Below is a small trained network, with its code and all its weights. Each question gives an input and a class and asks what happens when units are switched off, that is, made to give their printed mean instead of their output.

import numpy as np


def w(rows, s, z=0):
    codes = np.array(rows[::2]) - 128.0
    scale = np.full(codes.shape[1], s)
    scale[-1] = z or s
    return codes * scale


def f(y):
    return y / 2 * (1 + np.tanh(0.7978845608 * (y + 0.044715 * y**3)))


def log_softmax(a):
    a = a - a.max(-1, keepdims=True)
    return a - np.log(np.exp(a).sum(-1, keepdims=True))


def net(x, mask):
    res = np.array(x, float).reshape(1, 5) / 4 @ E
    y = f(res @ A[0][:, :-1].T + A[0][:, -1])
    res = res + np.where(mask, y, B[0][:, -1]) @ B[0][:, :-1]
    return log_softmax(res[-1] @ U[:, :-1].T + U[:, -1])


A, B = {}, {}
E = w([
[117,127,121,136,130,128,122,138,139,155,107,136],'x0',
[138,129,128,140,128,98,105,110,110,122,148,147],'x1',
[108,62,141,99,77,108,20,203,173,98,144,106],'x2',
[210,145,167,112,98,124,142,248,63,142,95,184],'x3',
[111,125,227,69,197,47,140,142,142,186,155,122],'x4',
],0.014)
A[0] = w([
[245,157,157,103,101,144,121,195,90,147,93,186,191],'n0',
[67,88,91,162,119,143,94,57,192,112,144,98,239],'n1',
[108,79,183,80,156,86,77,187,144,131,164,75,68],'n2',
[188,183,45,219,153,193,176,98,72,120,83,140,242],'n3',
[99,77,191,78,143,105,78,166,157,148,173,134,86],'n4',
[159,153,64,186,112,146,169,113,107,76,142,147,170],'n5',
[141,96,176,62,133,91,76,155,160,129,154,84,69],'n6',
[107,111,114,139,98,152,76,146,137,83,118,132,101],'n7',
[123,188,187,100,254,85,185,132,88,180,135,124,114],'n8',
[69,153,105,105,210,109,144,27,220,136,151,104,255],'n9',
[108,100,78,128,64,139,50,176,141,55,110,115,108],'n10',
[39,65,84,168,125,138,65,75,170,94,149,36,193],'n11',
],0.0084,0.0059)
B[0] = w([
[171,71,219,82,97,175,124,203,109,133,154,160,236],'n0',
[187,146,149,166,165,75,152,108,147,85,46,55,231],'n1',
[176,189,102,176,102,209,86,110,119,162,114,44,193],'n2',
[181,169,151,175,89,181,102,104,108,188,111,89,251],'n3',
[125,157,88,192,94,155,87,101,102,182,101,120,189],'n4',
[180,123,98,150,102,160,121,125,131,160,129,106,197],'n5',
[172,179,146,194,81,194,127,124,134,172,119,82,181],'n6',
[169,113,196,98,129,118,135,163,142,48,128,190,161],'n7',
[96,114,189,88,185,2,212,113,68,91,97,164,204],'n8',
[76,177,61,128,176,148,141,78,99,17,169,129,242],'n9',
[107,41,148,42,128,79,139,185,238,60,118,220,196],'n10',
[182,93,142,127,169,58,144,81,123,66,29,93,242],'n11',
],0.0088,0.018)
U = w([
[169,206,27,225,115,173,77,58,136,114,100,55,211],'0',
[184,72,206,63,158,2,176,140,123,82,57,126,172],'1',
[182,163,154,154,45,207,99,157,85,232,140,118,136],'2',
[134,45,107,22,78,149,101,194,185,56,167,207,4],'3',
[13,170,79,78,200,76,166,82,99,66,185,132,87],'4',
],0.0079,0.0029)

Each question gives the input, the list of numbers given to net, and the class t.
The units are the neurons (one row each of A and B). Each row of codes is followed by its name. A weight is (code - 128) times the scale printed after its matrix; where a second scale follows, it is the last column's (A, B and U).
mask holds one flag per neuron, in row order. A switched-off neuron (its flag False) gives its mean, the last column of its row in B, instead of its output. The means were averaged over made-up inputs and are rounded, as every weight is.
A unit's drop is (log p(t) with every unit on - log p(t) with that unit switched off) / (log p(t) with every unit on - log p(t) with every unit switched off).
The circuit of an input: a set's keep is (log p(t) with only the set's units on - log p(t) with every unit switched off) / (log p(t) with every unit on - log p(t) with every unit switched off). Starting from all 12 units, units are removed one at a time, each time the one whose removal leaves the highest keep (on an exact tie, the one counted first), for as long as the keep stays at least 0.8.
circuit, biggest first: the units of the circuit, biggest drop first
k most important neurons: the k neurons with the biggest drops, biggest first
drop of u: that unit's drop, to one decimal
input [-4,3,-2,-4,4], class 4: circuit, biggest first => (n9)
input [-4,8,0,-1,8], class 4: 2 most important neurons => (n8; n3)
input [6,1,1,-7,-3], class 1: 2 most important neurons => (n11; n2)
input [8,-6,7,0,8], class 0: 2 most important neurons => (n0; n2)
input [2,1,-2,1,-4], class 2: circuit, biggest first => (n9; n11)
input [-4,-3,-3,-4,1], class 4: circuit, biggest first => (n9; n2)
input [2,-7,1,1,0], class 3: 3 most important neurons => (n3; n11; n1)
input [8,-8,8,-5,1], class 0: 2 most important neurons => (n2; n4)
input [1,-5,4,-1,1], class 0: 3 most important neurons => (n8; n0; n2)
input [-8,-8,8,1,5], class 2: 2 most important neurons => (n9; n1)
input [-5,-2,6,-1,1], class 0: 2 most important neurons => (n2; n8)
input [-1,-2,2,0,8], class 0: drop of n2 => 0.2
input [0,6,-7,2,-1], class 2: drop of n3 => 0.2
input [3,-8,8,1,-6], class 3: circuit, biggest first => (n10)
input [0,-1,-7,-7,2], class 4: drop of n8 => 0.1
